Below is a small trained network, with its code and all its weights. Each question gives an input and a class and asks what happens when units are switched off, that is, made to give their printed mean instead of their output.

import numpy as np


def w(rows, s, z=0):
    codes = np.array(rows[::2]) - 128.0
    scale = np.full(codes.shape[1], s)
    scale[-1] = z or s
    return codes * scale


def f(y):
    return np.maximum(y, 0)


def log_softmax(a):
    a = a - a.max(-1, keepdims=True)
    return a - np.log(np.exp(a).sum(-1, keepdims=True))


def net(x, mask):
    res = np.array(x, float).reshape(1, 6) / 4 @ E
    y = f(res @ A[0][:, :-1].T + A[0][:, -1])
    res = res + np.where(mask, y, B[0][:, -1]) @ B[0][:, :-1]
    return log_softmax(res[-1] @ U[:, :-1].T + U[:, -1])


A, B = {}, {}
E = w([
[37,123,149,252,43],'x0',
[120,43,58,72,37],'x1',
[99,201,152,17,25],'x2',
[8,91,106,2,189],'x3',
[120,92,38,82,183],'x4',
[74,28,199,63,159],'x5',
],0.0072)
A[0] = w([
[103,20,206,121,152,96],'n1',
[167,210,178,158,144,89],'n2',
[99,126,150,187,77,2],'n3',
[108,159,119,112,123,77],'n4',
[130,67,118,179,202,3],'n5',
[61,155,142,206,50,19],'n6',
[35,232,123,146,91,96],'n7',
[237,187,162,151,169,11],'n8',
[100,133,148,164,91,9],'n9',
[165,131,93,147,124,8],'n10',
[131,83,62,175,110,35],'n11',
[69,78,255,99,138,46],'n12',
[133,157,145,174,97,155],'n13',
[216,183,201,142,183,60],'n14',
[131,101,112,142,119,71],'n15',
[146,60,101,179,230,57],'n16',
[203,92,74,84,130,67],'n17',
[170,152,169,151,124,76],'n18',
[176,163,182,140,139,90],'n19',
[228,82,48,60,79,53],'n20',
[140,173,153,142,146,72],'n21',
[108,201,86,24,150,130],'n22',
[225,85,3,42,116,39],'n23',
[122,96,162,46,141,185],'n24',
[176,160,132,126,127,111],'n25',
[77,181,139,131,122,74],'n26',
[70,89,150,157,70,100],'n27',
[164,146,165,156,122,75],'n28',
[164,175,163,140,137,66],'n29',
[104,89,199,90,141,39],'n30',
[137,79,19,180,177,175],'n31',
[120,103,160,107,69,71],'n32',
[57,199,122,130,117,49],'n33',
[101,103,125,213,199,78],'n34',
[122,128,169,189,82,107],'n35',
[118,88,72,191,126,131],'n36',
[135,19,104,231,221,31],'n37',
],0.0099,0.0041)
B[0] = w([
[184,58,202,125,164,217],'n1',
[188,187,106,136,140,216],'n2',
[148,96,128,194,91,177],'n3',
[90,148,123,134,127,143],'n4',
[70,167,135,149,183,179],'n5',
[134,124,108,199,32,220],'n6',
[61,207,91,164,72,216],'n7',
[214,152,85,109,189,225],'n8',
[140,106,121,161,94,158],'n9',
[161,88,111,138,147,154],'n10',
[116,69,125,154,145,175],'n11',
[169,135,222,99,109,222],'n12',
[178,112,114,164,114,203],'n13',
[230,141,131,83,170,226],'n14',
[125,100,138,136,137,140],'n15',
[51,151,148,124,212,216],'n16',
[94,127,88,79,130,198],'n17',
[169,162,115,124,130,174],'n18',
[175,162,118,113,143,184],'n19',
[166,72,90,72,122,229],'n20',
[161,151,113,118,131,163],'n21',
[4,215,101,81,100,241],'n22',
[129,86,75,43,125,255],'n23',
[130,129,186,55,115,233],'n24',
[152,134,100,104,141,177],'n25',
[86,169,128,129,100,162],'n26',
[141,81,143,192,76,197],'n27',
[169,158,114,128,123,171],'n28',
[161,164,104,127,139,174],'n29',
[133,110,182,102,99,182],'n30',
[78,77,130,150,213,238],'n31',
[166,98,157,114,92,168],'n32',
[68,180,108,137,98,170],'n33',
[112,123,132,215,165,201],'n34',
[172,105,120,188,102,203],'n35',
[123,77,123,155,166,196],'n36',
[15,150,144,187,198,235],'n37',
],0.026,0.0077)
U = w([
[170,116,254,97,111,99],'0',
[131,25,27,108,178,49],'1',
[180,124,95,213,73,91],'2',
[123,96,75,19,129,110],'3',
[110,132,123,184,234,48],'4',
[106,211,109,117,86,248],'5',
[246,199,93,147,186,232],'6',
],0.0069,0.0014)

Each question gives the input, the list of numbers given to net, and the class t.
The units are the neurons (one row each of A and B). Each row of codes is followed by its name. A weight is (code - 128) times the scale printed after its matrix; where a second scale follows, it is the last column's (A, B and U).
mask holds one flag per neuron, in row order. A switched-off neuron (its flag False) gives its mean, the last column of its row in B, instead of its output. The means were averaged over made-up inputs and are rounded, as every weight is.
A unit's drop is (log p(t) with every unit on - log p(t) with that unit switched off) / (log p(t) with every unit on - log p(t) with every unit switched off).
The circuit of an input: a set's keep is (log p(t) with only the set's units on - log p(t) with every unit switched off) / (log p(t) with every unit on - log p(t) with every unit switched off). Starting from the 12 units with the biggest drops (on a tie, the unit counted first), units are removed one at a time, each time the one whose removal leaves the highest keep (on an exact tie, the one counted first), for as long as the keep stays at least 0.8.
units of the circuit, in order: the units of the circuit, biggest drop first
unit that matters most: the unit with the biggest drop
top k neurons: the k neurons with the biggest drops, biggest first
drop of u: that unit's drop, to one decimal
input [3,-4,7,4,-8,-8], class 5: unit that matters most	n7
input [1,2,0,3,1,0], class 3: units of the circuit, in order	n37, n34
input [5,7,6,1,5,-8], class 5: top 4 neurons	n7, n22, n6, n33
input [-8,4,-8,6,-2,8], class 0: top 3 neurons	n24, n1, n12
input [2,-6,5,7,3,3], class 5: top 2 neurons	n22, n7
input [-1,4,5,-1,-2,-4], class 3: units of the circuit, in order	n20, n34
input [7,-6,2,-2,1,8], class 0: top 2 neurons	n12, n1
input [-5,6,-6,3,2,8], class 3: top 3 neurons	n23, n24, n17
input [-2,8,-5,6,4,5], class 3: top 2 neurons	n24, n23
input [3,7,-5,-2,-3,-5], class 2: top 2 neurons	n6, n23
input [-1,5,-7,1,5,0], class 4: top 3 neurons	n37, n16, n5
input [6,6,-8,-5,-6,-1], class 2: top 2 neurons	n6, n35
input [-3,-8,-3,4,2,7], class 0: top 2 neurons	n12, n24
input [-5,-5,7,6,-4,5], class 0: units of the circuit, in order	n12
input [6,-5,-1,-6,-2,2], class 2: drop of n6	0.7
input [-7,-2,-2,-3,7,-2], class 1: drop of n31	0.6
input [-2,4,2,-3,2,2], class 3: drop of n27	0.0
